Here is a tiny trained network, its code and every weight. The questions are about switching its units off for an input and a class, where a switched-off unit gives its printed mean instead of its output.

import numpy as np


def w(rows, s, z=0):
    codes = np.array(rows[::2]) - 128.0
    scale = np.full(codes.shape[1], s)
    scale[-1] = z or s
    return codes * scale


def norm(h):
    return h / np.sqrt((h * h).mean(-1, keepdims=True) + 1e-5)


def f(y):
    return np.maximum(y, 0)


def log_softmax(a):
    a = a - a.max(-1, keepdims=True)
    return a - np.log(np.exp(a).sum(-1, keepdims=True))


def net(x, mask):
    res = np.array(x, float).reshape(1, 6) / 4 @ E
    u = 0
    for l in range(2):
        y = f(norm(res) @ A[l][:, :-1].T + A[l][:, -1])
        res = res + np.where(mask[u : u + 12], y, B[l][:, -1]) @ B[l][:, :-1]
        u += 12
    return log_softmax(norm(res)[-1] @ U[:, :-1].T + U[:, -1])


A, B = {}, {}
E = w([
[129,124,128,125,126,128,126],'x0',
[110,95,254,121,201,126,122],'x1',
[196,171,189,128,70,69,153],'x2',
[107,176,126,26,126,158,175],'x3',
[130,133,127,129,128,128,126],'x4',
[130,125,128,125,124,124,128],'x5',
],0.0027)
A[0] = w([
[107,136,134,209,137,114,105,14],'0.n1',
[142,117,16,148,64,185,137,133],'0.n2',
[211,161,192,120,110,44,156,66],'0.n3',
[94,93,152,254,148,93,86,91],'0.n4',
[96,191,148,41,128,171,169,3],'0.n5',
[123,68,69,169,198,151,96,84],'0.n6',
[104,174,135,25,154,139,159,14],'0.n7',
[98,163,100,55,168,166,126,95],'0.n8',
[93,54,203,120,169,154,101,94],'0.n9',
[115,68,147,123,181,165,130,83],'0.n10',
[82,108,73,40,200,160,134,91],'0.n11',
[105,134,134,114,123,111,102,97],'0.n12',
],0.0035,0.0024)
B[0] = w([
[176,90,104,69,98,140,170,148],'0.n1',
[115,191,162,102,248,20,109,255],'0.n2',
[45,157,145,184,89,246,123,227],'0.n3',
[208,62,74,3,101,178,153,238],'0.n4',
[212,23,103,91,122,138,142,185],'0.n5',
[94,128,192,197,25,152,121,207],'0.n6',
[193,20,104,66,112,174,154,185],'0.n7',
[161,45,138,136,95,117,150,197],'0.n8',
[122,226,57,101,203,54,155,235],'0.n9',
[97,195,131,156,111,81,131,187],'0.n10',
[96,139,192,168,54,162,114,223],'0.n11',
[134,141,145,112,132,142,113,128],'0.n12',
],0.0032,0.0025)
A[1] = w([
[190,60,115,163,126,119,111,40],'1.n1',
[161,48,121,160,131,126,104,84],'1.n2',
[127,114,209,130,215,126,143,100],'1.n3',
[147,111,161,177,208,106,120,105],'1.n4',
[132,154,198,89,238,106,161,132],'1.n5',
[163,194,154,129,39,92,137,61],'1.n6',
[127,180,118,43,78,127,166,132],'1.n7',
[96,188,29,112,137,55,125,77],'1.n8',
[204,75,90,196,109,103,96,117],'1.n9',
[3,72,77,157,185,207,102,126],'1.n10',
[137,132,189,89,160,164,161,116],'1.n11',
[140,176,200,154,76,149,133,6],'1.n12',
],0.0039,0.002)
B[1] = w([
[128,73,110,24,116,185,155,165],'1.n1',
[146,91,121,21,116,167,186,172],'1.n2',
[134,183,42,146,158,76,81,221],'1.n3',
[130,125,82,71,145,108,146,182],'1.n4',
[138,156,8,160,116,64,96,239],'1.n5',
[36,93,167,163,151,185,106,197],'1.n6',
[123,36,150,184,173,135,95,230],'1.n7',
[155,163,137,155,233,58,69,212],'1.n8',
[98,81,133,12,176,184,207,199],'1.n9',
[172,189,254,193,22,144,159,251],'1.n10',
[144,121,41,158,132,106,98,214],'1.n11',
[60,141,142,190,80,175,122,169],'1.n12',
],0.0034,0.0028)
U = w([
[136,208,48,147,232,11,79,254],'0',
[171,12,97,3,121,187,184,54],'1',
[74,177,231,229,44,191,130,44],'2',
],0.0061,0.00076)

Each question gives the input, the list of numbers given to net, and the class t.
The units are the neurons (one row each of A and B). Each row of codes is followed by its name. A weight is (code - 128) times the scale printed after its matrix; where a second scale follows, it is the last column's (A, B and U).
mask holds one flag per neuron, layer by layer. A switched-off neuron (its flag False) gives its mean, the last column of its row in B, instead of its output. The means were averaged over made-up inputs and are rounded, as every weight is.
A unit's drop is (log p(t) with every unit on - log p(t) with that unit switched off) / (log p(t) with every unit on - log p(t) with every unit switched off).
The circuit of an input: a set's keep is (log p(t) with only the set's units on - log p(t) with every unit switched off) / (log p(t) with every unit on - log p(t) with every unit switched off). Starting from the 12 units with the biggest drops (on a tie, the unit counted first), units are removed one at a time, each time the one whose removal leaves the highest keep (on an exact tie, the one counted first), for as long as the keep stays at least 0.8.
units of the circuit, in order: the units of the circuit, biggest drop first
unit that matters most: the unit with the biggest drop
k most important neurons: the k neurons with the biggest drops, biggest first
top k neurons in layer l: the k neurons of layer l with the biggest drops, biggest first
drop when u is switched off: that unit's drop, to one decimal
input [7,3,4,-4,-7,-7], class 1: unit that matters most : 0.n4
input [8,8,4,8,4,3], class 0: 3 most important neurons : (1.n5, 0.n4, 1.n3)
input [-1,-6,-7,6,-5,-5], class 2: units of the circuit, in order : (0.n11, 1.n10, 0.n4)
input [4,-6,2,-7,-1,-4], class 1: 4 most important neurons : (1.n9, 0.n9, 0.n4, 1.n1)
input [2,-5,-8,-7,-2,3], class 2: top 4 neurons in layer 0 : (0.n6, 0.n5, 0.n7, 0.n8)
input [7,-6,-6,-8,8,-3], class 1: 2 most important neurons : (1.n9, 0.n9)
input [-6,-2,-1,-3,-6,8], class 1: top 3 neurons in layer 0 : (0.n9, 0.n4, 0.n6)
input [-6,1,2,-1,-4,-1], class 2: 2 most important neurons : (0.n3, 0.n2)
input [3,5,5,-7,5,-5], class 1: top 2 neurons in layer 0 : (0.n4, 0.n2)
input [5,-7,-8,4,2,-3], class 2: top 4 neurons in layer 1 : (1.n10, 1.n5, 1.n3, 1.n11)
input [-4,6,-8,0,-2,5], class 2: 4 most important neurons : (1.n10, 0.n2, 0.n6, 0.n11)
input [7,8,-5,7,5,-4], class 0: top 2 neurons in layer 0 : (0.n9, 0.n4)
input [8,6,0,-7,5,-2], class 1: top 3 neurons in layer 0 : (0.n4, 0.n2, 0.n1)
input [-2,-3,-8,-4,-2,7], class 2: units of the circuit, in order : (1.n10)
input [-1,8,6,7,-6,-3], class 0: top 2 neurons in layer 1 : (1.n5, 1.n3)
input [-1,7,2,-5,4,-2], class 0: drop when 0.n9 is switched off : 0.1
input [-3,-1,3,-2,-5,3], class 2: drop when 0.n3 is switched off : 1.5
input [8,-2,-7,4,3,7], class 2: drop when 1.n10 is switched off : 0.2
input [0,-6,-7,-1,-1,2], class 2: drop when 0.n9 is switched off : 0.5
